Below are the code and all the weights of a small trained network. Each question names an input and a class and asks about switching units off, where a switched-off unit gives its printed mean instead of its output.

import numpy as np


def w(rows, s, z=0):
    codes = np.array(rows[::2]) - 128.0
    scale = np.full(codes.shape[1], s)
    scale[-1] = z or s
    return codes * scale


def norm(h):
    return h / np.sqrt((h * h).mean(-1, keepdims=True) + 1e-5)


def f(y):
    return np.maximum(y, 0)


def log_softmax(a):
    a = a - a.max(-1, keepdims=True)
    return a - np.log(np.exp(a).sum(-1, keepdims=True))


def net(x, mask):
    res = np.array(x, float).reshape(1, 4) / 4 @ E
    u = 0
    for l in range(3):
        y = f(norm(res) @ A[l][:, :-1].T + A[l][:, -1])
        res = res + np.where(mask[u : u + 6], y, B[l][:, -1]) @ B[l][:, :-1]
        u += 6
    return log_softmax(norm(res)[-1] @ U[:, :-1].T + U[:, -1])


A, B = {}, {}
E = w([
[103,167,254,138,124],'x0',
[205,160,93,90,62],'x1',
[214,37,92,197,201],'x2',
[117,145,144,113,197],'x3',
],0.0063)
A[0] = w([
[193,149,166,1,105,78],'0.n0',
[135,200,138,130,192,140],'0.n1',
[86,62,146,114,232,252],'0.n2',
[73,190,118,85,102,44],'0.n3',
[222,162,78,159,3,72],'0.n4',
[82,92,123,185,150,205],'0.n5',
],0.0071,0.0016)
B[0] = w([
[129,102,132,134,188,218],'0.n0',
[2,27,148,164,104,181],'0.n1',
[49,151,48,113,153,238],'0.n2',
[198,150,114,70,114,218],'0.n3',
[218,91,82,211,172,255],'0.n4',
[86,134,219,63,102,191],'0.n5',
],0.0089,0.0044)
A[1] = w([
[120,69,254,138,163,218],'1.n0',
[126,162,102,31,178,100],'1.n1',
[140,34,94,148,110,132],'1.n2',
[197,50,102,90,140,150],'1.n3',
[70,181,159,137,110,250],'1.n4',
[178,129,198,178,127,69],'1.n5',
],0.01,0.0012)
B[1] = w([
[95,181,100,166,68,249],'1.n0',
[113,154,209,93,199,219],'1.n1',
[140,170,151,162,120,226],'1.n2',
[110,113,139,68,69,253],'1.n3',
[163,156,53,125,109,233],'1.n4',
[114,246,88,104,164,179],'1.n5',
],0.011,0.0049)
A[2] = w([
[192,74,107,165,140,24],'2.n0',
[104,83,99,150,168,250],'2.n1',
[251,150,137,115,120,233],'2.n2',
[32,145,95,118,93,106],'2.n3',
[68,105,104,153,133,189],'2.n4',
[99,118,78,96,213,137],'2.n5',
],0.012,0.0024)
B[2] = w([
[146,129,177,27,70,169],'2.n0',
[43,199,216,253,111,172],'2.n1',
[72,47,53,185,108,254],'2.n2',
[122,35,153,32,36,244],'2.n3',
[124,61,253,152,80,189],'2.n4',
[169,124,117,170,154,198],'2.n5',
],0.0072,0.0079)
U = w([
[217,74,5,142,69,154],'0',
[144,120,131,61,119,102],'1',
[171,101,111,154,157,3],'2',
[119,101,183,209,182,106],'3',
[44,119,183,124,58,171],'4',
[142,211,128,114,134,146],'5',
[209,122,107,104,188,95],'6',
],0.018,0.014)

Each question gives the input, the list of numbers given to net, and the class t.
The units are the neurons (one row each of A and B). Each row of codes is followed by its name. A weight is (code - 128) times the scale printed after its matrix; where a second scale follows, it is the last column's (A, B and U).
mask holds one flag per neuron, layer by layer. A switched-off neuron (its flag False) gives its mean, the last column of its row in B, instead of its output. The means were averaged over made-up inputs and are rounded, as every weight is.
A unit's drop is (log p(t) with every unit on - log p(t) with that unit switched off) / (log p(t) with every unit on - log p(t) with every unit switched off).
The circuit of an input: a set's keep is (log p(t) with only the set's units on - log p(t) with every unit switched off) / (log p(t) with every unit on - log p(t) with every unit switched off). Starting from the 12 units with the biggest drops (on a tie, the unit counted first), units are removed one at a time, each time the one whose removal leaves the highest keep (on an exact tie, the one counted first), for as long as the keep stays at least 0.8.
circuit, biggest first: the units of the circuit, biggest drop first
k most important neurons: the k neurons with the biggest drops, biggest first
k most important neurons of layer l: the k neurons of layer l with the biggest drops, biggest first
input [4,-3,8,5], class 4: circuit, biggest first => (1.n0 0.n4)
input [1,-8,8,-8], class 4: circuit, biggest first => (0.n5 0.n4)
input [7,-1,8,2], class 4: circuit, biggest first => (1.n0)
input [6,6,8,5], class 4: 2 most important neurons => (0.n4 1.n0)
input [8,5,-6,-4], class 5: 2 most important neurons => (1.n5 2.n3)
input [-6,0,-3,3], class 6: circuit, biggest first => (1.n1 1.n0 2.n5)
input [7,-8,8,8], class 4: circuit, biggest first => (1.n0 0.n4)
input [-2,-1,-6,5], class 5: 2 most important neurons => (0.n3 1.n1)
input [-2,3,-5,1], class 1: 4 most important neurons => (1.n1 1.n3 1.n4 0.n0)
input [1,1,-5,2], class 5: 2 most important neurons => (1.n1 0.n3)
input [5,4,-8,8], class 1: 2 most important neurons of layer 0 => (0.n3 0.n4)
input [6,8,-1,1], class 0: 3 most important neurons => (0.n4 2.n2 1.n1)
input [2,-5,8,2], class 4: 2 most important neurons of layer 0 => (0.n5 0.n4)
input [8,4,3,-5], class 5: circuit, biggest first => (1.n5)
input [2,-2,-5,2], class 1: 2 most important neurons => (0.n3 1.n4)
input [5,5,-3,-2], class 5: 2 most important neurons of layer 1 => (1.n5 1.n4)
input [3,4,-5,5], class 5: 2 most important neurons of layer 1 => (1.n1 1.n3)
input [-6,-2,3,7], class 3: 2 most important neurons => (2.n5 1.n0)
input [-6,0,0,8], class 4: 2 most important neurons => (0.n4 0.n1)
input [5,1,6,5], class 4: most important neuron of layer 1 => (1.n0)
